Questions about the matrix below. Rows and columns are numbered from 1.
1) Read off the entry in row 3 and column 2.
2) Read off the entry directly below the largest entry.
3) Read off the top-left entry.
4) Read off the entry at row 1, column 3.
5) Read off the entry in the bottom-right corner.
6) Read off the entry in row 3 and column 1.
7) Read off the top-right entry.
8) Read off the entry at row 1, column 2.
[[123 134 137 150 134 135 124 128 129 125 137 129 133 126]
 [129 130 129 121 136 128 124 130 123 129 135 133 123 130]
 [126 132 126 122 119 126 135 125 130 111 108 119 136 141]
 [121 139 130 121 142 126 116 126 111 109 132 126 123 143]
 [119 124 125 148 114 126 131 119 132 121 115 115 134 124]
 [123 120 121 128 126 121 121 123 121 134 131 125 119 120]]
1) 132
2) 121
3) 123
4) 137
5) 120
6) 126
7) 126
8) 134

m =
[[120 123 119 124]
 [138 138 139 140]
 [118 151 125 149]
 [125 119 128 115]
 [112 122 122 114]]
Counting starts at 1.
The entry just left of 123: 120
The entry at row 2, column 2?
Answer: 138
The entry in row 3 and column 1?
Answer: 118
The entry at row 1, column 3?
Answer: 119
The entry just right of the largest entry?
Answer: 125
The entry directly below 149 is 115
The entry at row 3, column 2: 151
The entry directly below 118 is 125

arr = [120, 128, 116, 122, 130, 130, 123, 120, 127, 124, 149, 143, 133, 116, 111, 121]
The entry just right of 133: 116
Give the entry just right of 149.
A: 143
The smallest entry -> 111

X =
[[136, 145, 139, 126, 121, 126, 132, 132, 126, 135, 135, 137, 136, 140, 135],
 [136, 149, 139, 117, 110, 117, 128, 128, 118, 133, 134, 136, 137, 141, 133],
 [126, 131, 127, 120, 117, 120, 123, 123, 120, 125, 125, 126, 126, 128, 125],
 [126, 131, 127, 119, 117, 119, 123, 123, 120, 125, 125, 126, 126, 128, 125],
 [127, 132, 128, 119, 116, 119, 123, 123, 119, 126, 126, 127, 127, 129, 126],
 [127, 132, 127, 118, 116, 119, 123, 123, 119, 125, 126, 126, 127, 128, 125],
 [126, 131, 127, 120, 117, 120, 123, 123, 120, 125, 125, 126, 126, 128, 125],
 [118, 104, 116, 140, 148, 140, 127, 127, 140, 122, 122, 119, 118, 114, 122],
 [130, 126, 129, 135, 138, 136, 132, 133, 136, 131, 131, 130, 131, 129, 131],
 [136, 149, 138, 117, 111, 118, 128, 129, 118, 133, 134, 136, 137, 140, 133],
 [136, 139, 136, 132, 130, 132, 134, 134, 132, 135, 135, 136, 136, 137, 135],
 [117, 101, 114, 142, 151, 142, 127, 127, 141, 121, 121, 118, 117, 112, 121],
 [127, 132, 128, 119, 116, 119, 123, 124, 119, 125, 126, 127, 127, 129, 126]]
Counting starts at 1.
Which number is the entry just right of the largest entry?
Answer: 142
Which number is the entry at row 3, column 1?
Answer: 126
The entry directly below the smallest entry is 132
The entry at row 1, column 2 is 145
The entry directly below the centre entry -> 127
Which number is the entry at row 2, column 2?
Answer: 149
The entry at row 1, column 3 -> 139
The entry directly above the largest entry: 130
Which number is the entry just right of the centre entry?
Answer: 120
Which number is the entry in the bottom-right corner?
Answer: 126
The entry at row 1, column 1 is 136
The entry in the top-right corner: 135
The entry in row 3 and column 2 is 131
Which number is the bottom entry of the column that holds the largest entry?
Answer: 116
The bottom-left entry: 127
Which number is the maximum?
Answer: 151
Which number is the entry in row 2 and column 1?
Answer: 136
The entry just left of the centre entry: 123

Questions about the array below. Rows and columns are numbered from 1.
1) What is the entry in row 2 and column 1?
2) What is the entry just left of the largest entry?
3) What is the minimum?
4) What is the entry directly below the largest entry?
5) What is the entry at row 1, column 3?
6) What is the entry in row 1 and column 2?
7) What is the entry at row 3, column 1?
8) What is the entry in the top-right corner?
[[113 136 126 132 108 117 125 134 138 145 127 123]
 [131 120 124 124 130 113 125 124 130 123 123 134]
 [129 120 124 124 128 113 125 124 131 125 123 133]
 [145 119 130 123 149 138 131 122 118 109 128 134]
 [122 126 124 127 120 112 125 128 134 133 125 130]
 [146 114 128 121 150 130 129 119 119 107 126 138]
 [142 122 131 125 146 141 131 124 119 113 130 132]
 [132 132 132 130 134 144 131 129 122 125 132 125]
 [122 126 124 127 119 112 125 128 135 134 124 129]
 [145 119 130 123 149 138 131 121 118 109 128 135]
 [112 137 126 133 107 118 125 134 138 146 128 122]
 [110 140 127 135 106 122 126 136 138 149 129 119]
 [120 140 132 134 120 141 130 134 129 138 133 120]
 [118 130 124 129 114 113 125 130 136 139 125 127]]
1) 131
2) 121
3) 106
4) 146
5) 126
6) 136
7) 129
8) 123

B =
[[119 114 128 118 124 129 126 140 116 116 117 147 123 125]
 [140 128 128 139 129 133 112 120 140 144 139 125 134 129]
 [118 113 128 118 112 133 102 110 118 124 119 139 115 115]
 [134 150 128 132 151 115 139 134 133 141 134 117 147 150]
 [114 131 129 117 110 128 141 111 119 107 117 112 107 110]
 [135 133 128 135 134 128 144 140 135 128 134 123 133 132]]
Read off the first entry of the largest entry's row.
134
Read off the second entry on the diagonal from the top-right corner.
134
Read off the minimum.
102
Read off the last entry in the row that holds the largest entry.
150
The entry in the top-right corner: 125
The third entry on the main diagonal is 128
Read off the top entry of the column that holds the smallest entry.
126
Read off the largest entry in the first column.
140
The bottom-right entry: 132
Read off the largest entry in the first row.
147
The bottom-left entry -> 135
Read off the entry directly above 102.
112
Read off the smallest entry in the last row.
123
The 2nd entry, reading row by row is 114
Read off the top-left entry.
119
The last entry in the row that holds the smallest entry is 115
Read off the entry just left of the smallest entry.
133
Read off the entry directly above the largest entry.
112
Read off the 4th entry from the end, reading row by row.
134
Read off the entry directly below the smallest entry.
139
The entry directly below the largest entry is 110
Read off the third entry in reading order.
128
The 2nd-last entry, reading row by row -> 133

Read these off the grid that follows. Counting starts at 1.
1) Report the bottom-right entry.
2) Report the entry in row 3 and column 1.
3) Report the entry in the top-left corner.
4) Report the top-right entry.
5) Report the entry at row 2, column 1.
6) Report the top entry of the column that holds the smallest entry.
7) Report the entry in row 3 and column 3.
8) Report the entry in the bottom-left corner.
[[107 129 102 150 141 117 153 124]
 [116 124 113 125 146 110 142 133]
 [139 120 149 116 143 149 123 130]
 [122 120 122 125 134 121 132 127]
 [125 130 118 131 121 109 133 133]]
1) 133
2) 139
3) 107
4) 124
5) 116
6) 102
7) 149
8) 125

data =
142  126  149  126  104  103
128  128  128  128  128  128
141  126  148  125  104  104
142  126  149  126  104  103
142  126  149  126  104  103
141  126  148  126  105  104
141  126  148  126  105  105
115  130  108  129  152  151
115  130  108  130  152  152
116  130  109  129  151  150
142  126  149  126  104  104
141  126  148  126  105  104
128  128  128  128  128  128
115  130  107  130  153  152
141  126  147  126  105  105
Counting starts at 1.
The top-right entry? 103
The entry in the top-left corner? 142
The entry at row 1, column 2: 126
The largest entry is 153
The entry at row 3, column 1? 141
The entry in the bottom-right corner? 105
The entry just right of the largest entry? 152
The bottom-left entry? 141
The entry in row 2 and column 3 is 128
The entry just left of 150? 151
The entry in row 3 and column 3 -> 148
The entry at row 2, column 1? 128
The entry directly below the largest entry? 105
The entry at row 1, column 3? 149
The entry directly above the largest entry? 128
The entry directly below 116 is 142

x = [107 114 136 114 118 129 140 124  99 141 111 118 148 123 138 109]
The 5th entry is 118
Read off the maximum.
Answer: 148
The 2nd entry: 114
Read off the entry just right of the largest entry.
Answer: 123
Read off the third entry from the left.
Answer: 136

[[125 131 128 124 126 141 124 132 122]
 [128 135 126 127 129 147 117 136 114]
 [124 120 128 124 127 149 124 121 123]
 [125 124 133 125 127 151 141 124 143]
 [131 128 126 130 131 139 116 128 113]
 [120 132 130 121 120 129 136 132 137]
 [131 120 126 132 132 143 125 121 125]]
The smallest entry in the last row is 120
The entry directly above the centre entry -> 127
Report the bottom-right entry.
Answer: 125
The fifth entry from the end, reading row by row -> 132
Report the last entry in the row that holds the smallest entry.
Answer: 113
The entry just right of the largest entry is 141
Report the entry just left of the centre entry.
Answer: 125
Report the 3rd-last entry, reading row by row.
Answer: 125
The entry directly below the largest entry -> 139
The largest entry in the last row -> 143
The entry in the top-right corner: 122
Report the 2nd entry on the main diagonal.
Answer: 135
The entry directly below the centre entry is 131
The first entry, reading row by row -> 125
Report the entry directly below 139.
Answer: 129
Report the smallest entry in the first column.
Answer: 120
The third entry on the diagonal from the top-right corner -> 124
Report the 5th entry in reading order.
Answer: 126
Report the entry just left of the largest entry.
Answer: 127
The 2nd entry on the diagonal from the top-right corner is 136
Report the entry just left of the smallest entry.
Answer: 128
The 3rd largest entry: 147

Questions about the row below.
1) The minimum?
2) The entry just left of 152?
3) The 3rd-last entry?
[135 107 117 144 152 131 138 127]
1) 107
2) 144
3) 131
